Rows, each followed by one of two labels for a hidden trait (new trait and labels in each part):
In the rows, 128 means zero.
[115 111 124 124 138 132 161 127 108 107 122 145 158 158 132 146 181  96
 140 156 163 206  96  87 132 130 153 143 147 143 138 123 150 218 119 164
 196 131 123  78 118 131 190 176 123 119 122 145 143 149 122 162 164 128
  46 127 123 142 106 143 160 134 114 180 157 137 149 157 135 129 190 123
 177  89 116 141 147 122 100 139 170 118 116  85 195 121 146  99  97 157
 129 136 126 131 152  95 109  97 129 121 102 179 126 118 129 133 156 152
 113 153 122 158 148 140  85  85  98  51 132 140 131 171 116 138 160 128
 132 124 148 166 156 174 147 159 110 162 133 165 112 114 142 219 158 117
 137 103 146 111 113 181 124 149  90  97 167 135 121 108 182 147  85 122
 156 128 116 117 149 148  80  98 150 152 123 129 102 148 179 165 103 118
 120  82 134 113 157 154 174 151 128 119 143  94  98 160  99 146 134 103
 103 109  93]	Dp
[173  90 138 133 108 131 113 117 129 124 130 118 126 129 143 164  95 120
 168 180 115  63 142 136 117 147 132 132 125 107 169 142 131 117 121 132
 150 132 145 145 117 137 103 143 185 154  96 149 125 106 152 156 102 148
  52 133 129 120 134 129 162 119 124  76 127 143 168 117 126 140 108 146
 126 154 143 121 121 169 111 141  84 150 138 141 166 131 146 146 115 161
 138 166  95  82 166 101 134 106 138  90 106 111 147 151  62 152 184 103
 103  41 129  81  77 151 137 167 103  63 108 116 124 149 131 112 165 104
 154 150 118 152 133 128 133  76 158 124 153 114 124  94 110 144 136 141
 130 121 112 133 119 153 134 167  91 118 144 165 166 132 171 175 107 119
 147 137 137 108 170 109  88  63 148 135 150 149 137 127 108 112 138 162
 119 141 134 114 110 154 163 157 147 101 165 159 185 140 138 130  74  93
 148 137 141]	RC
[142 183 137 120 125 139 155 100 179 154 142 137 122 153 140 133 115 227
  96  97 148 147 108 126 132 122 164 121 142 113 110 133 157  93 151 121
 127 117 118 163 121 173  90 168 131 110 147 145 126 150 121 153 216 124
 168 117 129 113 116 102 161 129 129 140 199 194  20 144 147 159 129 116
 198 162 102 101 134 159  56 131  93 158 128  70 153 115 133  96 174 133
 109 133 112 101  94 118 111  86 111  75  95 187 102 164 255 112 105 135
 113  82 141 176 155  96 142 127 130  76  59 129 134 151 151 107 113  85
 136 129 156 148 127 100 157 149 112 162 199 149 137  78 179 190  74 150
  67 144 109 161 109  96 120 136 204 188 113 143 150 146 127 108  93 135
 118 122  89 126 131 117 158 106 101 145 139 173 133 119 108 102 136 125
 170 150 145 129 140 140 130 115 104 119 174  99  80 176  59 153 117 194
 133 124 166]	Dp
[152 161 139 126 116 140 146 103 171 150 144 129 126 146 148 146 104 188
 101 116 149  95 124 131 126 130 155 128 131 109 129 137 150  84 146 109
 127 119 125 179 116 172 103 170 151 119 133 149 123 136 137 160 206 131
 140 123 130 111 121 104 163 124 131 122 185 187  48 136 135 160 122 123
 183 159 111 102 133 163  51 132  87 160 138 106 155 115 141 110 165 136
 121 140 111 100 108 115 117  91 117  75  99 167 118 152 223 119 119 125
 105  72 136 155 127 109 141 138 127  72  59 126 129 149 152 107 115  90
 152 136 159 156 131  88 152 135 133 152 192 143 137  86 164 176  89 151
  91 142 104 161 109  97 123 140 180 180 124 147 157 148 141 123  96 128
 125 127  94 119 138 109 150 100 109 132 145 172 137 123  99 106 137 139
 165 152 144 132 134 139 137 123 116 112 177 121 101 177  72 156 104 181
 140 125 154]	Dp
[181 103 148 143  92 137 108  93 159 143 142  99 111 129 160 172  44 153
 154 161 103   1 170 168 114 154 116 132 119  86 168 147 130  18 120  91
 116 128 149 215 117 139  41 116 192 173 110 152 112  97 160 158  88 155
 105 143 132 109 141 113 167 110 125  30 147 167 133 117 116 146  59 136
 120 194 150 102 120 176  96 130  34 175 151 165 140 114 160 161 150 135
 130 162  94  76 141 119 128  96 134  69 107  95 179 159 112 129 145  88
 100  21 125  83  54 123 171 181 128  95  49  82 122 130 147 119 137  79
 170 152 109 146 129  83 124  74 157 124 172 100 134  87 118 116  96 157
  91 133  91 166 127 107 125 154 145 158 116 182 191 149 153 158 121 124
 132 139 148 101 156  90 110  65 128 117 159 140 156 115  73  91 138 177
 132 173 141 123 109 132 120 132 155 103 164 178 194 162 139 136  68 139
 167 147 173]	RC
[136 194 133 114 128 140 160  99 178 158 140 139 123 151 134 113 138 196
  77  74 160 150 104 118 140 115 174 112 149 123 100 129 162  88 161 108
 135 114 113 151 126 166 114 165 126  95 154 138 125 154 109 149 252 117
 175 114 130 115 108 109 154 134 124 164 210 200   8 150 156 163 139 109
 196 157  95 101 136 152  54 126  99 144 123  54 149 108 128  84 178 135
 101 128 120 111  78 121  99  93 107  88  94 203  92 156 255 106 102 149
 117  97 138 194 171  84 132 111 132  75  51 131 139 158 152 105 102  88
 123 120 166 135 121  97 160 158 110 173 190 155 135  79 183 200  70 152
  65 149 111 173 113  86 117 127 231 190 110 137 143 144 119  89  98 144
 111 118  88 129 116 130 166 118 101 149 122 174 133 117 114 104 131 105
 172 139 148 128 153 134 115 111 104 123 172  88  61 185  44 159 134 219
 124 122 151]	Dp
[121 135 128 113 150 135 163 117 136 125 121 147 147 165 129 120 145 146
 121 127 181 181  92  91 130 121 155 132 152 133 125 113 161 179 140 153
 161 134 116 107 113 135 182 166 115 107 131 148 145 154 121 149 213 114
 105 110 126 125 109 125 155 137 123 181 177 164  63 162 133 143 182 118
 198 104 100 121 145 133  84 138 151 136 126  51 182 130 141  78 122 145
 119 126 131 124 125 100 113 100 120  90 104 179 108 139 204 134 135 133
 113 129 137 188 175 121 104 137 110  17 135 135 135 168 133 126 154 101
 125 134 164 157 141 151 163 165 110 177 157 182 119  90 155 221 133 125
 100 118 141 127 111 154 120 141 126 143 145 136 113 123 157 126  82 121
 154 127 102 120 147 140 110 112 125 148 128 146 108 143 155 136 108 120
 136 102 136 122 151 157 170 114 117 114 159  65  86 182  83 150 120 114
 102 104 101]	Dp
[123 115 123 129 131 136 157 121 115 111 126 143 159 153 141 148 180  95
 137 164 155 186 103  86 131 128 150 140 146 142 143 126 148 195 118 157
 190 129 125  96 116 130 177 165 135 118 115 145 137 147 120 166 153 129
  54 128 125 140 104 139 161 134 116 164 162 141 140 154 134 139 183 123
 158  98 116 134 143 127 116 138 159 125 120  92 196 119 149 104  96 160
 125 139 125 126 148  99 106 109 129 110  98 171 131 119 134 132 165 148
 111 137 123 144 145 143  90  97 100  70 142 138 128 185 118 135 156 123
 137 124 145 163 150 164 149 151 110 159 137 156 115 112 144 214 144 131
 132 109 140 116 109 170 123 145  91 103 162 133 128 112 175 146  89 121
 154 130 123 116 147 149  88  95 149 152 125 133 106 150 152 157 104 118
 114  93 133 115 155 151 172 151 131 115 125  96 104 164 107 154 122 118
 110 113 103]	RC
[167  81 139 136 100 131 109 118 127 121 131 113 129 124 146 169  97 104
 176 185 103  53 148 147 118 152 122 137 122 106 172 148 123 113 112 131
 156 132 144 171 119 129 103 140 187 168  94 150 123 101 153 159  82 152
  53 139 130 125 134 136 145 116 124  68 114 134 195 121 124 134 105 139
 114 149 148 129 118 169 119 141  83 148 137 152 162 129 150 158 111 160
 138 168  95  92 172 103 132 110 140  92 110  98 164 149   9 150 177 106
 108  50 121  73  66 155 131 167 106  88 107 113 121 149 127 117 166 108
 160 147 108 149 133 130 128  74 161 118 138 101 122 109 101 126 148 136
 142 115 111 130 122 157 135 166  81 100 147 163 169 133 175 179 108 116
 146 138 149 108 167 115  75  59 156 136 145 135 138 129 108 115 128 164
 109 142 132 113 110 150 149 162 155  99 155 170 201 132 150 129  77  77
 149 138 141]	RC

Next part:
[ 91  76  92 134 102 121 160 208  67 101 156 123 184 114 147 119 129 189
 160 122]	R
[118 143 128 153 114 134  88 123  99  90 145 110 108 207 128 136 103 154
 146 124]	R
[149  76  96 146 111 112 179 198  51 159 154 135 143 102 158 176 144 172
 126 108]	R
[169 116  72 147  95 115 149 122 111 130 133 124 157 125 150 121 149 115
 137 100]	U
[104 100  69 131  86 130 133 187  91  97 148 121 155 143 125 140 117 160
 150 139]	R
[108  97  93 124  86 122 126 135 113 115 147 118 115 148 129 131 104 126
 165 118]	U
[103  97 111 133 110 139 145 163 100  72 121 130 130 122  97 142 138  89
 118 159]	R
[102  75  84 123  75 117 165 199 104 157 142 124 177 115 155 113 126 161
 148 115]	R
[128  69  75 144 112 125 170 136  60 152 141 137 185 110 133 129 168 143
 124 123]	R
[106  95  84 130  87 104 196 192 108 105 125 131 202 123 170 106 145 179
 134 117]	R
[136  78  56 148  86 112 160 181  81 128 133 125 182 153 178 125 149 158
 139  86]	R
[141 115  98 133 102 126 135 196 177 107 151 126 160 115 148 151 123 181
 142 125]	R
[117  62  74 119  83 125 158 189  92 124 147 130 148 110 138 153 133 130
 144 105]	R
[157 101  77 134  88 124 138 132 139 123 132 127 169 154 164  99 134 138
 135  99]	U
[128  96  84 120  82 123 152 139 147 136 131 123 130 139 139 103 121  83
 147 122]	U
[119 113  77 148 102 119 134 125  58  97 153 127 201 137 138 169 153 195
 128 118]	R
[137  93  96 148 103 103 177 161  88 144 147 134 172 103 189 133 126 161
 146  75]	R
[ 95  85 101 128  98 103 186 197  98 106 148 123 162 123 180 110 133 200
 142 118]	R
[139  75  65 150  90 100 144 184 105 167 141 125 195 115 186 127 152 187
 136  80]	R
[145  92  97 131  86 114 141 146 131  93 135 126 195 163 150 122 125  93
 132 123]	R
[115  98 103 134 109 127 148 144 133 127 144 128 140 112 134 150 121 143
 141 111]	U
[186  94  67 142  85 116 163 119 137 142 131 126 148 156 128 138 146  79
 126 105]	U
[126 101  89 126  99 120 167 137 144 108 123 126 159 134 136 107 146 116
 123 132]	U
[132  97 133 139 114 128 140 177  91  95 148 123 124 128 116 122 115 149
 140 112]	R
[116 100  91 135 109 126 140 170 135 133 132 130 139 112 148 146 115 114
 139 110]	U
[108 105 100 125  79 105 159 172 126 122 146 124 152 135 183  99 117 114
 154 102]	R
[153  76  66 140  84 119 163 164  95 133 138 129 159 149 144 141 136 106
 141  97]	R
[144  81  90 121  76 116 190 164 121 138 137 125 195 121 190 105 154 138
 135  82]	R
[114  86  79 131  96 123 139 181  93 148 146 128 160 109 152 144 123 117
 153 100]	U
[ 88  60  97 132  99 115 167 208  59 117 153 128 136 110 163 159 131 198
 144 110]	R
[159  69  61 124  69 103 183 168 135 171 142 127 187 147 144 106 136 142
 148 101]	R
[147  90  91 146 109 113 159 146 136 152 143 126 148 149 157 120 155 144
 124  96]	R
[173  99  77 145  85 120 141 125 135 152 135 122 135 161 141 127 131 101
 139  95]	U
[109  95 104 140  86 121 130 131 127  97 134 114 191 163 173 105 114 196
 151 107]	R
[112 103  99 127 107 125 139 152 150 156 135 127 134 111 135 133 127 105
 142 113]	U
[116  88  88 121  60 117 159 181 129 147 132 116 147 151 130 100 111  81
 157 106]	R
[129 117  83 129  91 119 157  73 152 154 131 119 138 147 180  98 118 136
 149  99]	U
[143  96  93 126  89 105 170 157 118 119 138 123 167 128 174  96 135 147
 145 109]	R
[137  70  69 147 101 108 172 173  78 164 150 128 187 135 170 134 155 165
 131  94]	R
[183  93  73 140  75 123 141 119 154 141 128 118 142 167 149 106 138  79
 134  98]	U
[137  99  91 125 122 123 142 162  91 122 144 128 133 116 145 159 123 145
 142 107]	U
[162 111  86 146  98 119 145 125 130 146 132 125 149 110 169 112 141 113
 126  91]	U
[111  43  84 131  91  97 213 198 100 127 138 130 232  95 191 108 158 170
 127 108]	R
[115  72  79 124  93 123 146 178 127 118 134 126 200 116 167 103 147 176
 135 117]	R
[119  84  82 131  89 129 146 156 112 125 138 125 133 142 125 136 125 108
 144 118]	U
[142  85  56 133  82 118 161 152 108 185 140 131 144 111 154 150 135  80
 151  88]	U
[120  88  74 126  78 121 184 175 121 171 140 129 147 112 154 116 135  86
 149  96]	U
[125 107  98 133  85 129 158 135 140  91 134 117 150 170 122 118 126 101
 137 124]	R
[132  82  83 123 104 122 144 174  78 128 149 131 130 134 148 156 144  99
 138  96]	R
[111  74  70 136  87 121 165 193  92 131 146 130 148 105 138 149 132 125
 143 107]	R
[112  86  94 123  82 126 151 210 140 102 136 122 152 130 143 112 128  94
 143 113]	R
[105  83  98 140 100 117 147 219  68 123 155 129 167 106 161 167 135 173
 143 110]	R
[117  94  93 125  83 113 163 157 136 105 136 118 153 140 156  96 126 151
 139 120]	R
[113  89  65 126 121 140 164 119  72  83 126 139 144 107  79 167 158 114
  98 158]	R
[113  58  64 126  87 101 202 239  67 161 135 138 218  58 191 122 153  80
 144  87]	R
[132  99 101 125  82 116 152 131 147 111 130 119 141 147 150 121 127 116
 134 119]	U
[154 107  86 148  93 104 163 139 113 143 139 125 164 141 179 123 144 141
 145  86]	U
[142  84  96 146 104 122 159 160  83 146 143 131 144 110 153 155 144 108
 131  96]	U
[114 104  92 126  95 103 166 169 132 125 136 130 171 121 181 103 130 115
 143 106]	R
[135  97  90 124 103 109 165 157 134 130 132 127 163 100 171 107 139 104
 133 108]	U
[108  89  96 127  91 100 183 188 127 130 133 123 185 115 195 104 138 113
 138 103]	R
[108  66  61 139  90 114 165 210  57 125 162 128 189 109 165 115 144 182
 150  96]	R
[211  54  40 115  55 103 196 161 111 222 140 136 164  99 193 128 156  55
 142  56]	U
[192  78  38 144  87 109 185 155 102 196 133 138 162  82 173 139 161  78
 142  59]	U
[103 113 101 128  98 115 155 177 131 120 132 123 156 103 179 123 127 175
 138 101]	R
[150  84  77 122  77 104 183 162 136 174 136 130 169 129 158 101 141 136
 139  95]	R
[117 115  80 146 106 117 139 139  58 103 157 127 187 127 147 165 129  97
 141 112]	R
[143  83  95 121  93 120 150 159  83 154 141 133 146 112 124 162 146  98
 134 103]	U
[139  99  77 154 110 123 160 142  76 132 140 135 181 120 174 127 158 141
 119 101]	R
[104  72  87 137  94 122 162 203 140  97 154 126 180 123 149 172 127 105
 133 116]	R
[132  92  88 163  98 116 146 160  83 138 152 128 154 135 161 142 117 128
 153  85]	R
[139  75  66 147  74 117 163 177  77 147 147 126 176 145 147 142 150 162
 131 105]	R
[142 108 101 124  98 119 153 138 139 160 128 124 138 116 149 110 121  96
 142 112]	U
[125  93  76 124  79 104 172 159 131 119 138 122 142 137 175  97 134 143
 145  85]	R
[124 114 110 150 112 136 158 145 104  69 124 122 116 190 124 117 144 178
 137 144]	R
[135 126 109 145 130 116 146 136 109  99 121 133 181 112 142 121 168 109
 103 133]	U
[137  53  24 139  83 108 225 226  63 185 129 147 195  47 182 162 175  91
 132  76]	R
[126  85  78 143  98 133 140 152  82 126 141 127 141 128 108 158 130  94
 135 117]	U
[ 96 109 102 130  91 129 141 167 120 120 138 118 144 141 122 117 116 103
 142 136]	R
[ 99 106  97 126 110 127 131 177 108 125 133 122 123 119 141 127 121 137
 148 118]	U
[154  53  72 147  78 119 180 141  84 137 144 131 142 137 148 134 172  69
 126  97]	R
[118  88  88 128  87 116 160 185 110 157 143 129 147  95 172 117 132 104
 151  97]	U
[121  65  72 135  84 118 171 194  67 129 128 133 150 116 143 165 141  94
 145 103]	R
[164  88  75 144  83 120 148 138 111 139 142 123 143 161 148 134 115  96
 144  83]	U
[153 109 102 125 110 128 116 114 103 134 140 121 115 146 123 149 118 124
 136 100]	U
[124  93  93 149 114 122 170 173  91 114 148 127 195 137 144 125 156 197
 128  92]	R
[132  70  71 124 104 108 174 194  62 137 151 136 183 108 174 154 160 160
 133  81]	R
[ 92  79 103 128  92 123 162 210  80  80 145 120 124 115 141 128 128 182
 139 139]	R
[135  94  91 143  91 124 162 177  84 142 152 131 159 123 139 118 127  93
 142  93]	R
[162 102  66 146  95 120 164 146  95 147 137 132 125 120 151 138 150  99
 127 111]	U
